Here is a tiny trained network, its code and every weight. The questions are about switching its units off for an input and a class, where a switched-off unit gives its printed mean instead of its output.

import numpy as np


def w(rows, s, z=0):
    codes = np.array(rows[::2]) - 128.0
    scale = np.full(codes.shape[1], s)
    scale[-1] = z or s
    return codes * scale


def f(y):
    return y / 2 * (1 + np.tanh(0.7978845608 * (y + 0.044715 * y**3)))


def log_softmax(a):
    a = a - a.max(-1, keepdims=True)
    return a - np.log(np.exp(a).sum(-1, keepdims=True))


def net(x, mask):
    res = np.array(x, float).reshape(1, 5) / 4 @ E
    y = f(res @ A[0][:, :-1].T + A[0][:, -1])
    res = res + np.where(mask, y, B[0][:, -1]) @ B[0][:, :-1]
    return log_softmax(res[-1] @ U[:, :-1].T + U[:, -1])


A, B = {}, {}
E = w([
[252,175,84,154,220,90,19,195,104,234,157],'x0',
[146,136,229,134,133,166,158,109,231,72,111],'x1',
[127,224,37,180,119,188,114,64,222,112,40],'x2',
[112,213,152,23,64,93,28,121,82,60,120],'x3',
[95,131,104,139,153,254,146,56,55,189,66],'x4',
],0.009)
A[0] = w([
[124,45,93,121,101,43,111,179,72,63,162,194],'neuron 1',
[192,211,70,142,129,110,113,111,158,103,86,222],'neuron 2',
[104,125,108,197,118,165,215,96,227,83,60,200],'neuron 3',
[102,215,75,69,148,133,49,145,142,107,116,187],'neuron 4',
[145,226,117,102,44,85,75,141,165,89,134,223],'neuron 5',
[93,209,124,73,50,155,102,94,178,92,123,246],'neuron 6',
[135,192,52,59,75,85,100,153,91,141,37,162],'neuron 7',
[221,139,106,161,185,112,165,113,192,158,72,209],'neuron 8',
[25,48,184,108,32,81,162,98,83,122,138,203],'neuron 9',
[98,123,174,69,71,177,124,20,143,47,53,204],'neuron 10',
[203,105,161,124,234,92,95,192,141,204,192,181],'neuron 11',
[128,167,67,108,52,132,70,115,119,170,38,190],'neuron 12',
[254,160,186,91,170,83,136,161,198,103,144,183],'neuron 13',
[141,222,58,150,100,103,116,114,103,121,154,121],'neuron 14',
[155,83,98,163,168,112,174,217,75,202,111,254],'neuron 15',
[213,75,57,215,205,123,156,191,188,168,155,204],'neuron 16',
[148,154,94,70,96,110,44,124,51,131,142,231],'neuron 17',
[164,116,168,65,215,103,82,196,103,231,140,140],'neuron 18',
],0.0092,0.0044)
B[0] = w([
[136,81,209,69,74,123,110,73,115,128,181,187],'neuron 1',
[143,156,173,199,4,76,101,151,131,171,134,210],'neuron 2',
[71,128,224,176,168,204,200,184,199,163,125,244],'neuron 3',
[65,207,67,147,95,39,101,113,112,148,66,209],'neuron 4',
[151,211,143,142,64,54,109,221,118,103,85,226],'neuron 5',
[81,188,176,159,105,141,128,126,192,68,27,227],'neuron 6',
[64,215,154,87,98,61,105,93,153,171,73,199],'neuron 7',
[115,112,186,190,111,97,143,166,144,160,160,204],'neuron 8',
[113,66,153,15,129,139,171,49,125,123,116,213],'neuron 9',
[59,147,104,102,149,208,177,117,211,62,68,250],'neuron 10',
[141,86,111,155,187,106,2,156,54,123,201,242],'neuron 11',
[129,218,136,210,80,109,152,29,120,189,98,198],'neuron 12',
[101,61,129,172,135,55,102,233,122,66,129,216],'neuron 13',
[79,207,52,145,112,116,96,93,185,193,128,174],'neuron 14',
[190,51,141,152,202,131,128,20,35,221,158,205],'neuron 15',
[165,111,176,181,131,172,128,194,112,193,228,235],'neuron 16',
[170,106,136,102,77,69,97,59,107,205,118,211],'neuron 17',
[88,133,86,111,178,106,26,83,64,143,154,221],'neuron 18',
],0.0086,0.017)
U = w([
[131,129,138,173,106,55,80,206,107,22,119,126],'0',
[110,79,166,31,49,110,111,101,73,77,167,148],'1',
[103,193,94,143,61,94,82,108,121,156,63,86],'2',
[137,97,52,142,169,160,228,76,54,163,81,167],'3',
[149,108,147,195,152,162,154,163,138,197,189,3],'4',
[147,110,82,123,194,105,10,124,32,139,183,49],'5',
[65,134,146,131,151,204,151,142,183,48,60,162],'6',
],0.011,0.0011)

Each question gives the input, the list of numbers given to net, and the class t.
The units are the neurons (one row each of A and B). Each row of codes is followed by its name. A weight is (code - 128) times the scale printed after its matrix; where a second scale follows, it is the last column's (A, B and U).
mask holds one flag per neuron, in row order. A switched-off neuron (its flag False) gives its mean, the last column of its row in B, instead of its output. The means were averaged over made-up inputs and are rounded, as every weight is.
A unit's drop is (log p(t) with every unit on - log p(t) with that unit switched off) / (log p(t) with every unit on - log p(t) with every unit switched off).
The circuit of an input: a set's keep is (log p(t) with only the set's units on - log p(t) with every unit switched off) / (log p(t) with every unit on - log p(t) with every unit switched off). Starting from the 12 units with the biggest drops (on a tie, the unit counted first), units are removed one at a time, each time the one whose removal leaves the highest keep (on an exact tie, the one counted first), for as long as the keep stays at least 0.8.
units of the circuit, in order: the units of the circuit, biggest drop first
top k neurons: the k neurons with the biggest drops, biggest first
drop when u is switched off: that unit's drop, to one decimal
input [-8,-6,-7,-4,8], class 3: units of the circuit, in order : neuron 15
input [-1,-6,-4,8,-5], class 1: top 3 neurons : neuron 1; neuron 9; neuron 2
input [-2,-8,-3,-3,0], class 5: top 3 neurons : neuron 15; neuron 10; neuron 6
input [-4,6,-5,7,-6], class 1: top 2 neurons : neuron 9; neuron 1
input [0,6,-3,8,6], class 6: top 2 neurons : neuron 10; neuron 2
input [2,1,0,-1,5], class 4: top 3 neurons : neuron 11; neuron 18; neuron 4
input [0,6,6,3,-6], class 0: top 3 neurons : neuron 5; neuron 13; neuron 2
input [8,2,2,3,-1], class 5: top 2 neurons : neuron 11; neuron 18
input [-2,-5,-4,-7,4], class 3: top 2 neurons : neuron 11; neuron 13
input [3,4,-1,-3,1], class 5: top 2 neurons : neuron 3; neuron 11
input [6,4,7,-2,-5], class 0: drop when neuron 5 is switched off : 0.1
input [-6,-4,2,3,-4], class 6: drop when neuron 10 is switched off : 0.2
input [-5,-5,-2,6,-4], class 1: drop when neuron 1 is switched off : 1.1
input [4,-3,5,-2,3], class 4: units of the circuit, in order : neuron 16
